Below are the code and all the weights of a small trained network. Each question names an input and a class and asks about switching units off, where a switched-off unit gives its printed mean instead of its output.

import numpy as np


def w(rows, s, z=0):
    codes = np.array(rows[::2]) - 128.0
    scale = np.full(codes.shape[1], s)
    scale[-1] = z or s
    return codes * scale


def norm(h):
    return h / np.sqrt((h * h).mean(-1, keepdims=True) + 1e-5)


def f(y):
    return np.maximum(y, 0)


def log_softmax(a):
    a = a - a.max(-1, keepdims=True)
    return a - np.log(np.exp(a).sum(-1, keepdims=True))


def net(x, mask):
    res = np.array(x, float).reshape(1, 7) / 4 @ E
    u = 0
    for l in range(2):
        y = f(norm(res) @ A[l][:, :-1].T + A[l][:, -1])
        res = res + np.where(mask[u : u + 7], y, B[l][:, -1]) @ B[l][:, :-1]
        u += 7
    return log_softmax(norm(res)[-1] @ U[:, :-1].T + U[:, -1])


A, B = {}, {}
E = w([
[132,140,142,134],'x0',
[132,134,133,130],'x1',
[2,130,102,158],'x2',
[129,137,136,130],'x3',
[119,58,194,88],'x4',
[131,135,138,134],'x5',
[123,55,131,237],'x6',
],0.0058)
A[0] = w([
[201,42,150,237,98],'L0N1',
[162,203,96,31,177],'L0N2',
[110,92,129,254,122],'L0N3',
[213,189,95,106,5],'L0N4',
[111,115,97,65,161],'L0N5',
[200,136,14,212,34],'L0N6',
[152,60,114,244,139],'L0N7',
],0.0071,0.0028)
B[0] = w([
[139,153,117,2,254],'L0N1',
[94,37,124,231,249],'L0N2',
[191,53,121,192,233],'L0N3',
[177,182,137,123,181],'L0N4',
[150,180,172,131,175],'L0N5',
[157,242,200,117,195],'L0N6',
[208,172,165,85,245],'L0N7',
],0.0098,0.0047)
A[1] = w([
[69,239,43,175,5],'L1N1',
[197,142,91,187,102],'L1N2',
[47,133,209,58,98],'L1N3',
[180,178,49,254,180],'L1N4',
[149,176,154,108,103],'L1N5',
[144,43,143,203,224],'L1N6',
[200,29,210,76,123],'L1N7',
],0.0092,0.0013)
B[1] = w([
[63,139,195,204,167],'L1N1',
[68,102,177,2,186],'L1N2',
[233,160,158,74,159],'L1N3',
[167,43,16,110,211],'L1N4',
[65,75,118,78,160],'L1N5',
[127,211,173,120,196],'L1N6',
[46,127,59,217,254],'L1N7',
],0.0091,0.0089)
U = w([
[158,64,50,103,2],'0',
[22,148,150,254,179],'1',
[178,238,239,74,254],'2',
],0.0087,0.00072)

Each question gives the input, the list of numbers given to net, and the class t.
The units are the neurons (one row each of A and B). Each row of codes is followed by its name. A weight is (code - 128) times the scale printed after its matrix; where a second scale follows, it is the last column's (A, B and U).
mask holds one flag per neuron, layer by layer. A switched-off neuron (its flag False) gives its mean, the last column of its row in B, instead of its output. The means were averaged over made-up inputs and are rounded, as every weight is.
A unit's drop is (log p(t) with every unit on - log p(t) with that unit switched off) / (log p(t) with every unit on - log p(t) with every unit switched off).
The circuit of an input: a set's keep is (log p(t) with only the set's units on - log p(t) with every unit switched off) / (log p(t) with every unit on - log p(t) with every unit switched off). Starting from the 12 units with the biggest drops (on a tie, the unit counted first), units are removed one at a time, each time the one whose removal leaves the highest keep (on an exact tie, the one counted first), for as long as the keep stays at least 0.8.
units of the circuit, in order: the units of the circuit, biggest drop first
k most important neurons: the k neurons with the biggest drops, biggest first
top k neurons in layer l: the k neurons of layer l with the biggest drops, biggest first
drop of u: that unit's drop, to one decimal
input [7,-6,-2,8,8,5,0], class 1: 2 most important neurons : (L1N7; L0N6)
input [6,3,2,-2,-1,8,8], class 0: most important neuron : (L0N3)
input [8,-4,-8,-1,6,3,-1], class 1: 2 most important neurons : (L1N7; L1N4)
input [5,-4,-8,0,5,-4,0], class 1: units of the circuit, in order : (L1N7; L1N4)
input [-1,-1,8,0,5,4,-7], class 2: 3 most important neurons : (L1N3; L1N7; L1N4)
input [-2,-4,3,-7,5,-5,-3], class 2: 2 most important neurons : (L1N3; L0N3)
input [0,2,8,-5,1,0,-4], class 2: 3 most important neurons : (L1N7; L1N3; L0N2)
input [-1,1,-1,1,-4,6,-6], class 0: 3 most important neurons : (L1N4; L0N2; L1N7)
input [7,-4,-1,6,-8,-1,-7], class 0: units of the circuit, in order : (L1N4; L0N2)
input [8,-1,6,-7,0,-5,2], class 0: units of the circuit, in order : (L1N4; L1N7)
input [8,6,-1,2,-7,6,-8], class 0: 2 most important neurons : (L1N4; L0N2)
input [3,7,0,-4,6,4,-3], class 1: 3 most important neurons : (L1N7; L0N1; L0N6)
input [-5,2,-5,-2,6,3,-7], class 1: units of the circuit, in order : (L1N7; L0N2)
input [7,8,8,-6,-8,8,4], class 0: units of the circuit, in order : (L1N4)
input [-3,-7,-5,4,2,5,-7], class 1: 2 most important neurons : (L0N2; L1N7)
input [-5,-6,-8,6,1,7,0], class 1: 2 most important neurons : (L1N7; L0N7)
input [3,-5,2,-8,-8,-3,5], class 0: 3 most important neurons : (L0N3; L1N4; L1N6)
input [4,7,-3,4,-4,-5,7], class 2: top 4 neurons in layer 0 : (L0N6; L0N7; L0N1; L0N2)
input [0,-4,7,1,4,-8,-2], class 2: 2 most important neurons : (L1N3; L1N7)
input [-2,-2,4,-7,6,-1,-5], class 2: units of the circuit, in order : (L1N3)
input [-7,-2,8,-3,6,-2,0], class 2: top 3 neurons in layer 1 : (L1N7; L1N3; L1N4)
input [-3,-4,7,-3,-4,-1,4], class 0: 2 most important neurons : (L1N4; L0N3)
input [2,-3,-1,-5,6,6,-7], class 1: top 2 neurons in layer 0 : (L0N2; L0N6)
input [-8,0,-1,-8,0,-6,5], class 2: 3 most important neurons : (L0N7; L0N2; L0N6)
input [5,7,0,8,1,5,3], class 0: top 2 neurons in layer 1 : (L1N7; L1N1)
input [-2,8,-4,-7,-5,3,4], class 2: drop of L0N6 : 0.2
input [-3,-7,7,0,4,0,-3], class 2: drop of L1N7 : 0.1
input [4,6,-5,6,-1,3,-3], class 0: drop of L1N4 : 1.2
input [1,-8,7,3,-3,8,6], class 0: drop of L1N5 : 0.0
